Below are the code and all the weights of a small trained network. Each question names an input and a class and asks about switching units off, where a switched-off unit gives its printed mean instead of its output.

import numpy as np


def w(rows, s, z=0):
    codes = np.array(rows[::2]) - 128.0
    scale = np.full(codes.shape[1], s)
    scale[-1] = z or s
    return codes * scale


def norm(h):
    return h / np.sqrt((h * h).mean(-1, keepdims=True) + 1e-5)


def f(y):
    return y / 2 * (1 + np.tanh(0.7978845608 * (y + 0.044715 * y**3)))


def log_softmax(a):
    a = a - a.max(-1, keepdims=True)
    return a - np.log(np.exp(a).sum(-1, keepdims=True))


def net(x, mask):
    res = np.array(x, float).reshape(1, 4) / 4 @ E
    u = 0
    for l in range(3):
        y = f(norm(res) @ A[l][:, :-1].T + A[l][:, -1])
        res = res + np.where(mask[u : u + 7], y, B[l][:, -1]) @ B[l][:, :-1]
        u += 7
    return log_softmax(norm(res)[-1] @ U[:, :-1].T + U[:, -1])


A, B = {}, {}
E = w([
[214,119,100,156,213,38,129,168],'x0',
[128,49,64,144,205,153,172,106],'x1',
[79,215,132,181,147,158,126,161],'x2',
[151,141,169,71,191,167,255,107],'x3',
],0.0083)
A[0] = w([
[117,67,75,203,171,202,129,101,2],'L0N0',
[148,42,254,65,120,136,129,171,242],'L0N1',
[77,62,126,211,73,77,51,120,69],'L0N2',
[149,176,173,111,102,87,75,82,122],'L0N3',
[70,94,132,79,80,200,91,108,120],'L0N4',
[74,83,81,139,211,112,146,149,120],'L0N5',
[158,133,80,146,149,59,132,142,168],'L0N6',
],0.0079,0.002)
B[0] = w([
[174,55,80,7,22,168,81,197,187],'L0N0',
[101,189,134,162,171,162,142,203,200],'L0N1',
[67,154,79,88,124,90,249,122,254],'L0N2',
[205,151,183,88,129,126,74,197,175],'L0N3',
[197,110,147,143,234,32,68,32,248],'L0N4',
[106,82,192,119,165,170,96,206,190],'L0N5',
[143,233,144,226,219,109,109,1,193],'L0N6',
],0.0075,0.0052)
A[1] = w([
[164,217,181,105,91,95,82,158,221],'L1N0',
[7,66,235,131,154,113,95,54,211],'L1N1',
[102,114,223,88,170,154,204,147,11],'L1N2',
[129,105,104,105,93,223,84,55,231],'L1N3',
[121,90,2,155,148,176,148,130,126],'L1N4',
[139,132,80,100,116,100,8,136,29],'L1N5',
[129,68,102,116,158,165,93,170,28],'L1N6',
],0.0078,0.0012)
B[1] = w([
[104,14,138,71,167,235,89,164,254],'L1N0',
[195,137,96,238,172,43,138,72,223],'L1N1',
[107,132,80,137,85,73,127,157,210],'L1N2',
[158,111,255,184,207,118,89,106,185],'L1N3',
[156,98,152,68,106,179,73,178,200],'L1N4',
[95,160,109,151,148,127,196,162,195],'L1N5',
[124,99,158,83,103,179,110,173,157],'L1N6',
],0.0083,0.005)
A[2] = w([
[97,125,125,101,154,113,224,146,126],'L2N0',
[122,182,147,101,70,101,170,182,252],'L2N1',
[124,176,58,104,72,83,81,144,72],'L2N2',
[131,134,132,218,180,95,119,122,169],'L2N3',
[152,77,156,103,156,95,164,104,90],'L2N4',
[147,63,142,136,101,130,90,155,148],'L2N5',
[63,155,6,105,99,105,130,111,141],'L2N6',
],0.011,0.0029)
B[2] = w([
[15,160,67,159,2,98,133,18,174],'L2N0',
[152,44,31,139,131,140,177,167,168],'L2N1',
[6,92,120,57,99,143,195,116,155],'L2N2',
[213,121,189,167,43,71,39,76,253],'L2N3',
[134,225,136,153,68,151,55,150,181],'L2N4',
[55,215,152,162,180,174,212,226,185],'L2N5',
[94,218,29,183,58,174,211,6,179],'L2N6',
],0.0066,0.0073)
U = w([
[129,95,211,20,233,253,73,211,230],'0',
[222,173,240,190,190,96,17,8,167],'1',
[76,186,70,152,22,148,228,49,4],'2',
],0.0077,0.0015)

Each question gives the input, the list of numbers given to net, and the class t.
The units are the neurons (one row each of A and B). Each row of codes is followed by its name. A weight is (code - 128) times the scale printed after its matrix; where a second scale follows, it is the last column's (A, B and U).
mask holds one flag per neuron, layer by layer. A switched-off neuron (its flag False) gives its mean, the last column of its row in B, instead of its output. The means were averaged over made-up inputs and are rounded, as every weight is.
A unit's drop is (log p(t) with every unit on - log p(t) with that unit switched off) / (log p(t) with every unit on - log p(t) with every unit switched off).
The circuit of an input: a set's keep is (log p(t) with only the set's units on - log p(t) with every unit switched off) / (log p(t) with every unit on - log p(t) with every unit switched off). Starting from the 12 units with the biggest drops (on a tie, the unit counted first), units are removed one at a time, each time the one whose removal leaves the highest keep (on an exact tie, the one counted first), for as long as the keep stays at least 0.8.
units of the circuit, in order: the units of the circuit, biggest drop first
most important unit: the unit with the biggest drop
k most important neurons: the k neurons with the biggest drops, biggest first
top k neurons in layer l: the k neurons of layer l with the biggest drops, biggest first
drop when u is switched off: that unit's drop, to one decimal
input [1,-5,-3,6], class 2: 3 most important neurons -> L2N0, L1N2, L1N4
input [-5,8,-4,-6], class 0: most important unit -> L0N0
input [-8,5,7,-4], class 1: 2 most important neurons -> L0N4, L1N3
input [0,3,1,3], class 0: 2 most important neurons -> L0N2, L0N0
input [-7,3,-7,6], class 1: top 2 neurons in layer 0 -> L0N2, L0N4
input [-3,4,8,0], class 0: 2 most important neurons -> L0N0, L0N6
input [6,2,2,7], class 2: 4 most important neurons -> L2N0, L0N4, L1N3, L1N1
input [2,4,-8,-6], class 2: 3 most important neurons -> L0N2, L1N0, L2N6
input [-2,-8,-7,6], class 0: 2 most important neurons -> L1N0, L0N2
input [0,3,-4,-4], class 2: 3 most important neurons -> L0N2, L1N0, L2N6
input [-3,-7,-4,7], class 0: top 2 neurons in layer 0 -> L0N2, L0N3
input [-8,2,-4,-7], class 1: 3 most important neurons -> L0N4, L1N3, L1N1
input [3,-5,-7,-5], class 0: 3 most important neurons -> L0N3, L1N0, L1N2
input [-1,2,-2,-5], class 2: units of the circuit, in order -> L0N2
input [3,3,-6,-1], class 0: 2 most important neurons -> L0N4, L1N1
input [-2,3,4,-6], class 2: 2 most important neurons -> L0N2, L2N6
input [2,0,-7,3], class 2: 3 most important neurons -> L0N4, L1N1, L0N1
input [6,-8,5,-1], class 0: top 2 neurons in layer 1 -> L1N0, L1N1
input [-6,-8,6,2], class 0: top 2 neurons in layer 0 -> L0N6, L0N3
input [-8,4,-4,-3], class 1: most important unit -> L0N4
input [-7,5,-1,1], class 1: drop when L0N4 is switched off -> 0.9
input [-4,6,5,-2], class 0: drop when L0N0 is switched off -> 2.0
input [-4,-5,-8,8], class 2: drop when L0N1 is switched off -> 0.3
